In the rows, zero is written as 100.
Two labels a row:
|  96 | 121 | 102 |  99 | 100 | 162 | 107 |  98 | 115 | 100 |  89 | 118 | 118 |  97 |  90 |  98 | 106 |  98 | 147 |  94 | 102 | 100 |  87 |  88 |  98 |  97 | => J739 & K
|  97 | 125 |  90 |  91 |  99 |  91 | 106 | 103 |  95 |  95 | 102 |  92 | 111 |  98 | 105 | 101 | 104 |  98 | 123 |  90 |  94 | 105 |  96 | 105 | 102 |  92 | => J431 & R
| 104 | 101 |  99 | 104 | 103 | 158 | 106 |  96 | 118 | 105 | 103 | 111 | 117 |  96 |  97 | 100 | 106 | 101 | 137 | 101 | 101 | 104 |  76 | 104 |  99 |  98 | => J739 & K
| 106 |  73 | 101 | 103 | 111 | 135 | 100 | 101 | 111 | 101 | 103 |  98 | 100 |  92 |  90 |  98 | 107 | 100 | 118 |  86 |  96 | 103 | 111 | 104 | 101 | 115 | => J739 & R
|  93 | 123 | 105 | 102 |  95 |  91 | 104 |  99 | 100 |  94 |  81 |  91 | 107 | 104 | 105 |  97 |  98 |  99 | 153 |  94 | 103 | 104 | 121 | 101 |  93 | 101 | => J739 & R
|  98 | 101 | 103 | 102 |  98 | 129 | 107 |  98 | 108 | 101 | 103 | 106 | 120 |  94 | 104 |  95 | 111 | 110 | 107 |  96 |  87 |  99 |  91 |  96 |  98 |  97 | => J942 & K
| 100 | 108 | 108 |  98 | 104 | 149 | 114 |  95 | 119 | 107 |  87 | 111 | 113 |  99 |  99 |  95 | 107 |  91 | 100 |  96 | 107 |  95 |  84 |  94 | 104 | 102 | => J739 & K
|  90 | 111 | 102 | 104 | 102 | 113 | 101 | 100 | 106 | 108 |  94 | 100 | 117 |  89 | 107 |  95 |  98 |  95 | 108 | 100 |  98 | 101 |  95 |  96 | 100 | 102 | => J942 & K
|  96 | 127 |  97 |  86 |  99 |  99 | 102 | 100 | 108 |  98 | 102 | 107 | 118 |  98 | 110 |  99 | 100 |  97 |  81 |  98 | 106 |  98 |  96 | 104 |  92 | 111 | => J431 & K
|  96 | 111 | 103 | 101 | 102 | 139 | 105 | 101 | 110 | 100 |  96 | 110 | 115 | 102 | 106 |  93 | 104 |  90 | 118 |  89 | 102 | 100 |  91 | 100 |  96 | 105 | => J942 & K
|  95 |  92 | 100 | 101 | 102 | 126 | 107 |  95 | 114 | 106 | 102 |  96 | 112 |  85 |  98 | 100 | 105 | 101 |  96 |  99 |  99 | 101 |  94 | 109 |  99 | 108 | => J918 & K
|  99 | 115 | 102 | 101 | 102 | 104 | 104 | 102 | 113 | 100 |  78 |  91 | 105 |  91 | 104 |  96 | 106 | 102 | 112 |  88 | 102 | 108 |  95 | 105 | 106 | 100 | => J739 & R
|  99 |  83 | 100 |  99 | 105 | 140 | 107 |  96 | 111 | 101 | 101 | 101 | 106 |  89 |  99 | 113 | 105 |  98 | 126 | 102 |  95 | 104 |  90 | 101 | 102 |  99 | => J739 & K
|  92 | 106 |  95 | 105 | 102 | 152 | 109 |  95 | 111 | 100 |  75 | 103 | 119 |  93 |  99 |  88 | 110 | 103 | 124 |  77 | 103 | 103 |  82 |  94 | 100 | 115 | => J739 & K
|  99 | 101 |  90 | 105 | 105 | 138 | 104 | 105 | 112 | 102 |  98 |  99 | 114 | 102 | 101 | 105 | 102 |  99 | 134 |  95 | 104 | 107 |  93 |  99 |  97 | 111 | => J739 & K
|  91 | 142 | 102 | 102 |  98 |  97 |  99 | 100 | 117 | 104 |  95 | 108 | 120 |  94 | 120 |  96 | 109 | 102 |  78 |  93 |  99 | 105 |  79 |  98 |  95 |  95 | => J942 & K
| 103 | 112 |  95 | 103 |  98 |  84 | 105 |  97 | 118 | 101 | 102 |  95 | 102 |  99 | 117 | 100 | 105 |  97 |  93 | 100 | 100 | 115 |  92 | 106 | 100 |  95 | => J918 & R
| 100 | 103 |  95 | 101 | 105 |  71 | 101 | 102 | 100 | 104 | 105 |  90 | 105 |  98 | 111 | 100 | 106 |  99 |  90 | 104 |  96 | 103 | 103 | 103 |  84 | 105 | => J918 & R
| 107 |  96 | 108 | 103 | 105 | 106 | 110 | 101 | 118 | 101 | 106 | 109 | 104 |  91 | 111 | 100 | 104 |  99 | 112 |  94 |  98 |  97 | 114 |  83 |  97 | 108 | => J739 & R
| 101 |  96 |  87 |  94 | 104 |  96 | 102 | 103 | 109 | 100 |  96 |  88 | 103 |  96 | 102 |  97 | 104 |  98 | 125 |  90 | 103 | 107 |  90 | 102 |  95 | 104 | => J431 & R
|  95 | 127 | 102 | 105 |  98 | 101 | 103 | 103 | 115 | 107 |  82 | 102 | 125 | 100 | 111 |  98 | 108 | 100 |  95 | 102 | 107 |  97 |  86 |  94 | 100 | 103 | => J942 & K
|  95 | 105 | 104 | 104 | 104 | 174 |  98 |  96 | 120 | 101 |  92 | 110 | 122 |  93 | 111 |  95 | 106 | 101 | 114 |  79 |  98 | 103 |  88 | 100 | 106 |  90 | => J739 & K
|  95 |  95 |  98 | 102 | 108 | 145 | 108 |  96 | 112 | 101 | 103 | 106 | 115 |  94 | 106 | 100 | 106 | 100 | 135 |  90 |  98 | 111 |  97 |  99 | 100 | 104 | => J739 & K
|  97 | 123 | 101 | 100 | 103 |  82 | 106 | 104 | 105 |  93 |  86 |  91 | 109 |  98 | 107 |  94 | 103 |  98 | 131 |  87 | 106 | 102 |  98 | 114 |  96 | 100 | => J431 & R
|  95 | 120 | 105 | 104 | 100 |  86 | 103 |  99 | 118 | 100 |  91 |  98 | 113 |  98 | 116 |  88 | 109 | 100 | 110 |  93 | 104 | 106 | 100 | 106 |  94 | 102 | => J431 & R
| 103 | 103 |  93 | 103 | 103 | 115 | 101 |  96 | 113 |  95 |  91 |  95 | 118 | 102 |  97 |  97 | 107 | 100 | 120 |  96 | 106 |  98 |  84 | 102 |  98 | 108 | => J942 & K
|  98 |  86 | 100 |  96 | 102 | 151 | 108 |  98 | 111 |  98 |  97 | 107 |  99 |  96 |  92 | 100 | 101 | 100 | 107 | 103 |  96 | 104 |  88 |  95 | 104 |  88 | => J739 & K
|  99 | 124 | 102 | 102 |  95 | 130 | 105 |  79 | 115 | 104 |  90 | 109 | 116 |  96 | 109 |  98 | 102 |  95 | 114 | 102 |  84 | 102 |  93 |  95 | 102 |  95 | => J739 & K
|  90 | 108 |  95 |  99 | 102 |  99 | 102 | 100 |  97 |  96 | 112 | 106 | 104 |  92 | 104 |  94 | 106 |  89 | 145 |  90 | 100 | 106 | 107 | 103 |  88 | 113 | => J431 & R
| 102 |  95 |  97 | 104 | 103 | 156 | 107 |  96 | 119 | 100 |  92 | 101 | 114 |  96 |  91 |  97 | 105 | 104 | 126 |  99 |  98 | 100 |  84 |  96 |  99 |  95 | => J739 & K
|  84 |  92 | 101 |  82 | 104 | 113 |  95 |  97 | 116 |  98 |  99 | 102 |  96 |  97 | 102 |  94 | 101 |  91 | 125 |  91 | 104 | 114 | 114 |  99 |  99 | 115 | => J739 & K
| 100 | 118 | 102 | 103 |  99 | 128 | 105 |  96 | 113 | 102 |  94 | 104 | 116 |  96 | 109 |  96 | 107 |  99 | 101 |  86 |  96 | 104 |  94 | 101 |  93 | 107 | => J739 & K
|  82 |  91 | 103 |  98 | 108 | 155 | 103 | 101 | 125 | 101 | 104 | 107 | 102 |  88 |  99 |  95 |  95 |  92 | 111 |  85 | 103 |  97 |  92 |  98 | 106 |  99 | => J739 & K
|  95 |  89 | 105 | 102 | 100 | 163 | 102 | 107 | 118 | 104 |  99 | 111 |  91 |  94 | 101 | 101 |  95 | 100 |  99 |  89 | 102 | 106 |  87 |  92 | 113 |  92 | => J502 & K
| 104 |  82 |  91 |  96 | 104 | 148 | 112 |  96 | 102 | 106 | 118 | 110 | 118 |  90 | 103 |  90 | 110 |  89 |  97 |  94 |  98 |  98 |  96 |  96 |  97 | 111 | => J942 & K
| 102 | 126 | 105 | 104 | 105 | 116 | 104 |  96 | 106 | 100 |  93 | 106 | 130 |  88 | 119 |  97 | 109 | 103 | 113 |  90 |  95 | 106 |  87 |  89 |  92 |  98 | => J431 & K
|  95 | 121 |  88 | 102 |  95 |  89 |  99 |  98 | 107 | 100 |  89 | 102 | 122 | 109 | 103 |  90 | 106 |  96 | 139 | 104 |  95 | 104 |  84 |  87 |  95 |  93 | => J942 & K

Both labels of each row:
|  97 | 107 | 101 |  88 |  98 |  99 |  89 |  89 | 105 | 103 |  99 | 103 |  97 |  97 | 112 | 106 |  96 | 106 | 103 | 100 | 102 |  98 |  92 |  99 | 106 | 104 | => J97 & J372
| 104 |  89 | 103 | 104 | 101 |  96 |  93 | 109 | 107 | 100 | 105 | 101 | 104 |  99 | 143 |  94 |  90 |  93 | 100 | 100 | 108 | 107 | 106 |  83 |  99 | 100 | => J386 & J372
|  95 | 101 | 102 |  94 | 105 |  99 |  87 | 101 | 103 | 100 | 100 | 101 |  99 |  99 |  86 | 102 |  91 | 101 | 100 |  97 | 103 |  96 |  98 |  97 | 101 | 103 | => J97 & J372
|  96 | 104 |  99 |  90 | 102 | 101 | 100 |  95 | 104 | 100 | 101 | 103 |  99 | 102 | 112 |  92 |  90 | 109 | 100 |  99 | 105 | 100 |  97 | 112 | 103 | 101 | => J97 & J372
| 101 | 108 |  98 |  92 | 104 |  98 | 117 |  97 | 102 |  98 |  96 |  99 | 101 | 106 |  63 | 100 | 102 | 114 |  96 |  99 | 103 |  95 | 103 | 115 |  98 | 100 | => J97 & J372
| 105 |  96 | 102 |  98 |  95 |  99 | 101 |  98 | 104 | 100 | 104 | 105 | 102 | 104 | 143 |  84 |  84 | 105 | 100 | 101 | 107 | 108 |  99 |  94 | 105 | 101 | => J386 & J372
| 101 |  91 | 100 | 104 | 104 |  99 | 115 | 111 | 104 | 100 | 103 | 100 | 102 | 103 | 111 |  98 | 103 |  97 |  99 | 101 | 104 | 104 | 109 |  98 |  99 |  96 | => J386 & J372
